Below are the code and all the weights of a small trained network. Each question names an input and a class and asks about switching units off, where a switched-off unit gives its printed mean instead of its output.

import numpy as np


def w(rows, s, z=0):
    codes = np.array(rows[::2]) - 128.0
    scale = np.full(codes.shape[1], s)
    scale[-1] = z or s
    return codes * scale


def f(y):
    return y / 2 * (1 + np.tanh(0.7978845608 * (y + 0.044715 * y**3)))


def log_softmax(a):
    a = a - a.max(-1, keepdims=True)
    return a - np.log(np.exp(a).sum(-1, keepdims=True))


def net(x, mask):
    res = np.array(x, float).reshape(1, 3) / 4 @ E
    y = f(res @ A[0][:, :-1].T + A[0][:, -1])
    res = res + np.where(mask, y, B[0][:, -1]) @ B[0][:, :-1]
    return log_softmax(res[-1] @ U[:, :-1].T + U[:, -1])


A, B = {}, {}
E = w([
[162,133,223,6],'x0',
[72,237,113,111],'x1',
[49,103,217,163],'x2',
],0.011)
A[0] = w([
[87,107,113,203,91],'N1',
[91,102,89,140,46],'N2',
[145,147,91,180,60],'N3',
[183,27,149,159,95],'N4',
[139,132,197,86,72],'N5',
[73,152,108,98,55],'N6',
[90,254,113,107,31],'N7',
[114,119,118,117,49],'N8',
[160,135,174,58,103],'N9',
[84,99,120,105,43],'N10',
[28,88,180,122,44],'N11',
[53,199,122,100,63],'N12',
[51,93,207,178,1],'N13',
[123,19,123,116,105],'N14',
[176,60,130,141,82],'N15',
[103,116,95,185,49],'N16',
[148,134,151,103,51],'N17',
[118,124,119,115,48],'N18',
[71,190,130,108,69],'N19',
[156,133,158,66,58],'N20',
[70,133,44,182,108],'N21',
[106,112,111,108,48],'N22',
[142,127,153,86,45],'N23',
[104,87,76,224,95],'N24',
[105,110,185,51,87],'N25',
[169,25,114,118,59],'N26',
[240,156,11,76,11],'N27',
[113,62,106,105,46],'N28',
[120,114,85,199,103],'N29',
[176,64,172,170,76],'N30',
[181,150,91,113,33],'N31',
[62,102,201,168,61],'N32',
],0.013,0.0094)
B[0] = w([
[173,123,143,103,206],'N1',
[184,151,142,188,134],'N2',
[146,132,137,131,160],'N3',
[103,157,81,143,228],'N4',
[179,130,133,115,206],'N5',
[133,151,114,167,138],'N6',
[115,179,78,155,218],'N7',
[185,188,162,250,108],'N8',
[167,127,113,88,237],'N9',
[149,148,165,172,114],'N10',
[120,103,154,166,210],'N11',
[108,173,94,160,196],'N12',
[127,123,194,183,213],'N13',
[103,161,90,140,205],'N14',
[109,160,102,157,180],'N15',
[182,142,136,143,170],'N16',
[163,131,132,164,135],'N17',
[180,183,149,234,108],'N18',
[115,146,100,156,179],'N19',
[170,132,124,125,189],'N20',
[157,121,122,95,245],'N21',
[167,166,167,219,108],'N22',
[158,141,138,137,150],'N23',
[158,117,118,97,247],'N24',
[178,122,123,104,233],'N25',
[117,165,94,150,195],'N26',
[92,85,236,200,254],'N27',
[140,157,125,187,128],'N28',
[157,125,125,96,210],'N29',
[108,167,102,152,190],'N30',
[139,132,163,179,150],'N31',
[105,109,182,155,221],'N32',
],0.02,0.0084)
U = w([
[215,139,108,93,31],'0',
[88,204,63,145,74],'1',
[103,107,188,158,199],'2',
[31,69,82,7,254],'3',
],0.02,0.0064)

Each question gives the input, the list of numbers given to net, and the class t.
The units are the neurons (one row each of A and B). Each row of codes is followed by its name. A weight is (code - 128) times the scale printed after its matrix; where a second scale follows, it is the last column's (A, B and U).
mask holds one flag per neuron, in row order. A switched-off neuron (its flag False) gives its mean, the last column of its row in B, instead of its output. The means were averaged over made-up inputs and are rounded, as every weight is.
A unit's drop is (log p(t) with every unit on - log p(t) with that unit switched off) / (log p(t) with every unit on - log p(t) with every unit switched off).
The circuit of an input: a set's keep is (log p(t) with only the set's units on - log p(t) with every unit switched off) / (log p(t) with every unit on - log p(t) with every unit switched off). Starting from the 12 units with the biggest drops (on a tie, the unit counted first), units are removed one at a time, each time the one whose removal leaves the highest keep (on an exact tie, the one counted first), for as long as the keep stays at least 0.8.
circuit, biggest first: the units of the circuit, biggest drop first
top k neurons: the k neurons with the biggest drops, biggest first
drop when u is switched off: that unit's drop, to one decimal
input [-5,-3,-7], class 2: circuit, biggest first => (N27)
input [3,6,6], class 1: top 3 neurons => (N27; N12; N7)
input [-6,5,8], class 2: top 2 neurons => (N13; N32)
input [7,6,7], class 0: top 4 neurons => (N25; N27; N5; N9)
input [-3,-8,8], class 1: top 3 neurons => (N4; N14; N30)
input [6,-7,-4], class 1: top 2 neurons => (N4; N26)
input [6,-6,5], class 0: top 4 neurons => (N25; N5; N9; N7)
input [3,-8,7], class 1: top 2 neurons => (N4; N14)
input [0,-5,4], class 1: drop when N22 is switched off => 0.0
input [2,-7,6], class 1: drop when N4 is switched off => 0.1
input [1,-2,3], class 3: drop when N27 is switched off => 0.4
